Below are the code and all the weights of a small trained network. Each question names an input and a class and asks about switching units off, where a switched-off unit gives its printed mean instead of its output.

import numpy as np


def w(rows, s, z=0):
    codes = np.array(rows[::2]) - 128.0
    scale = np.full(codes.shape[1], s)
    scale[-1] = z or s
    return codes * scale


def f(y):
    return np.maximum(y, 0)


def log_softmax(a):
    a = a - a.max(-1, keepdims=True)
    return a - np.log(np.exp(a).sum(-1, keepdims=True))


def net(x, mask):
    res = np.array(x, float).reshape(1, 3) / 4 @ E
    y = f(res @ A[0][:, :-1].T + A[0][:, -1])
    res = res + np.where(mask, y, B[0][:, -1]) @ B[0][:, :-1]
    return log_softmax(res[-1] @ U[:, :-1].T + U[:, -1])


A, B = {}, {}
E = w([
[1,90,232,24],'x0',
[123,134,147,130],'x1',
[219,28,249,139],'x2',
],0.0083)
A[0] = w([
[175,167,52,205,140],'n0',
[192,96,166,104,135],'n1',
[182,107,122,229,179],'n2',
[207,108,164,83,82],'n3',
[89,231,59,197,96],'n4',
[133,99,149,136,42],'n5',
[72,84,190,84,187],'n6',
[176,161,167,77,73],'n7',
[76,208,138,100,101],'n8',
[10,128,135,93,156],'n9',
[122,64,165,58,190],'n10',
[136,99,149,142,5],'n11',
[110,201,58,119,49],'n12',
[34,199,82,140,93],'n13',
],0.012,0.0028)
B[0] = w([
[41,167,182,140,245],'n0',
[91,51,220,159,181],'n1',
[50,161,131,254,221],'n2',
[91,93,245,138,174],'n3',
[34,82,194,171,234],'n4',
[81,105,162,105,143],'n5',
[22,191,80,186,216],'n6',
[156,98,158,104,143],'n7',
[94,73,183,124,186],'n8',
[20,175,145,189,225],'n9',
[31,182,97,166,197],'n10',
[109,31,215,133,141],'n11',
[115,94,173,97,201],'n12',
[107,64,249,102,219],'n13',
],0.0069,0.012)
U = w([
[106,110,119,150,254],'0',
[113,61,171,122,41],'1',
[105,199,118,186,36],'2',
[140,191,148,110,247],'3',
[177,129,26,52,43],'4',
[224,125,87,13,70],'5',
[195,155,112,11,61],'6',
],0.012,0.0076)

Each question gives the input, the list of numbers given to net, and the class t.
The units are the neurons (one row each of A and B). Each row of codes is followed by its name. A weight is (code - 128) times the scale printed after its matrix; where a second scale follows, it is the last column's (A, B and U).
mask holds one flag per neuron, in row order. A switched-off neuron (its flag False) gives its mean, the last column of its row in B, instead of its output. The means were averaged over made-up inputs and are rounded, as every weight is.
A unit's drop is (log p(t) with every unit on - log p(t) with that unit switched off) / (log p(t) with every unit on - log p(t) with every unit switched off).
The circuit of an input: a set's keep is (log p(t) with only the set's units on - log p(t) with every unit switched off) / (log p(t) with every unit on - log p(t) with every unit switched off). Starting from the 12 units with the biggest drops (on a tie, the unit counted first), units are removed one at a time, each time the one whose removal leaves the highest keep (on an exact tie, the one counted first), for as long as the keep stays at least 0.8.
circuit, biggest first: the units of the circuit, biggest drop first
most important unit: the unit with the biggest drop
top k neurons: the k neurons with the biggest drops, biggest first
drop when u is switched off: that unit's drop, to one decimal
input [6,5,5], class 2: top 3 neurons -> (n6 n10 n13)
input [5,-6,4], class 0: circuit, biggest first -> (n6 n10)
input [8,-1,5], class 2: circuit, biggest first -> (n6 n10)
input [4,0,2], class 2: circuit, biggest first -> (n6 n13)
input [-3,1,-1], class 3: circuit, biggest first -> (n6 n9 n1 n8)
input [1,3,-6], class 1: circuit, biggest first -> (n13 n6)
input [3,3,-5], class 1: top 4 neurons -> (n13 n8 n2 n10)
input [7,-3,-7], class 1: circuit, biggest first -> (n13)
input [-5,-2,-7], class 1: top 3 neurons -> (n13 n4 n12)
input [8,-1,0], class 2: circuit, biggest first -> (n6 n9)
input [7,-6,-7], class 1: top 2 neurons -> (n13 n8)
input [2,1,-4], class 1: circuit, biggest first -> (n13 n2)
input [5,8,6], class 0: top 2 neurons -> (n6 n10)
input [6,4,-3], class 2: most important unit -> n9
input [7,6,3], class 2: top 2 neurons -> (n6 n10)
input [-2,2,0], class 3: drop when n9 is switched off -> 0.2
input [8,-2,2], class 2: drop when n9 is switched off -> 0.1
input [7,1,1], class 2: drop when n6 is switched off -> 0.2
